Below are the code and all the weights of a small trained network. Each question names an input and a class and asks about switching units off, where a switched-off unit gives its printed mean instead of its output.

import numpy as np


def w(rows, s, z=0):
    codes = np.array(rows[::2]) - 128.0
    scale = np.full(codes.shape[1], s)
    scale[-1] = z or s
    return codes * scale


def f(y):
    return y / 2 * (1 + np.tanh(0.7978845608 * (y + 0.044715 * y**3)))


def log_softmax(a):
    a = a - a.max(-1, keepdims=True)
    return a - np.log(np.exp(a).sum(-1, keepdims=True))


def net(x, mask):
    res = np.array(x, float).reshape(1, 2) / 4 @ E
    y = f(res @ A[0][:, :-1].T + A[0][:, -1])
    res = res + np.where(mask, y, B[0][:, -1]) @ B[0][:, :-1]
    return log_softmax(res[-1] @ U[:, :-1].T + U[:, -1])


A, B = {}, {}
E = w([
[211,223,130,65,171,106,24,219,217],'x0',
[77,143,63,254,50,220,166,158,130],'x1',
],0.01)
A[0] = w([
[125,162,85,243,61,171,143,202,66,127],'N1',
[71,95,147,58,178,45,126,94,162,64],'N2',
[114,221,80,92,122,116,233,72,74,132],'N3',
[204,200,91,122,121,133,65,110,194,78],'N4',
[144,131,150,72,157,162,133,125,92,254],'N5',
[127,8,179,201,86,125,86,45,110,88],'N6',
[110,125,130,221,112,166,165,156,222,64],'N7',
[30,58,102,164,47,126,198,62,68,208],'N8',
[98,179,75,205,178,217,183,191,143,78],'N9',
[112,121,63,125,150,138,23,176,233,82],'N10',
[165,46,227,72,198,32,129,95,86,133],'N11',
[180,254,113,151,177,168,32,160,161,170],'N12',
[72,33,121,106,142,131,200,28,133,68],'N13',
[80,232,109,222,80,99,144,179,105,88],'N14',
[128,93,48,186,186,192,159,117,239,219],'N15',
[154,121,124,45,221,31,137,107,75,144],'N16',
],0.0071)
B[0] = w([
[159,150,108,150,144,158,70,113,153,206],'N1',
[115,189,73,146,75,152,61,19,46,165],'N2',
[150,127,68,99,100,109,192,189,97,147],'N3',
[69,141,102,87,162,96,124,80,119,188],'N4',
[123,71,192,159,115,141,95,183,180,193],'N5',
[115,123,109,24,159,117,157,91,139,169],'N6',
[136,247,119,73,83,145,118,64,87,161],'N7',
[114,93,123,114,186,117,134,161,175,246],'N8',
[131,164,111,151,115,128,113,59,159,177],'N9',
[52,118,82,52,137,90,163,91,80,187],'N10',
[164,134,155,187,112,130,94,80,140,219],'N11',
[63,83,107,125,191,86,139,162,152,244],'N12',
[87,162,93,96,137,83,127,113,166,180],'N13',
[203,139,59,90,138,121,110,76,163,169],'N14',
[200,102,179,178,166,169,2,167,180,189],'N15',
[163,181,141,130,163,160,82,118,171,214],'N16',
],0.0099,0.013)
U = w([
[200,206,120,145,119,151,59,61,122,81],'0',
[36,137,68,83,192,97,177,127,119,55],'1',
[184,73,211,190,162,161,101,254,143,254],'2',
[142,178,131,141,38,137,146,175,59,62],'3',
],0.012,0.0056)

Each question gives the input, the list of numbers given to net, and the class t.
The units are the neurons (one row each of A and B). Each row of codes is followed by its name. A weight is (code - 128) times the scale printed after its matrix; where a second scale follows, it is the last column's (A, B and U).
mask holds one flag per neuron, in row order. A switched-off neuron (its flag False) gives its mean, the last column of its row in B, instead of its output. The means were averaged over made-up inputs and are rounded, as every weight is.
A unit's drop is (log p(t) with every unit on - log p(t) with that unit switched off) / (log p(t) with every unit on - log p(t) with every unit switched off).
The circuit of an input: a set's keep is (log p(t) with only the set's units on - log p(t) with every unit switched off) / (log p(t) with every unit on - log p(t) with every unit switched off). Starting from the 12 units with the biggest drops (on a tie, the unit counted first), units are removed one at a time, each time the one whose removal leaves the highest keep (on an exact tie, the one counted first), for as long as the keep stays at least 0.8.
units of the circuit, in order: the units of the circuit, biggest drop first
top k neurons: the k neurons with the biggest drops, biggest first
drop of u: that unit's drop, to one decimal
input [-7,7], class 0: top 4 neurons : [N1 N15 N12 N7]
input [-6,7], class 0: units of the circuit, in order : [N1]
input [3,-1], class 2: units of the circuit, in order : [N7 N2]
input [-2,3], class 2: top 2 neurons : [N2 N8]
input [8,6], class 1: top 2 neurons : [N12 N10]
input [-4,5], class 0: top 2 neurons : [N12 N1]
input [-7,-7], class 0: top 2 neurons : [N11 N12]
input [-3,3], class 2: top 2 neurons : [N8 N10]
input [6,5], class 1: top 3 neurons : [N12 N10 N11]
input [-5,8], class 0: drop of N12 : 0.0
input [4,-2], class 1: drop of N15 : 0.5
input [6,4], class 1: drop of N12 : 0.2
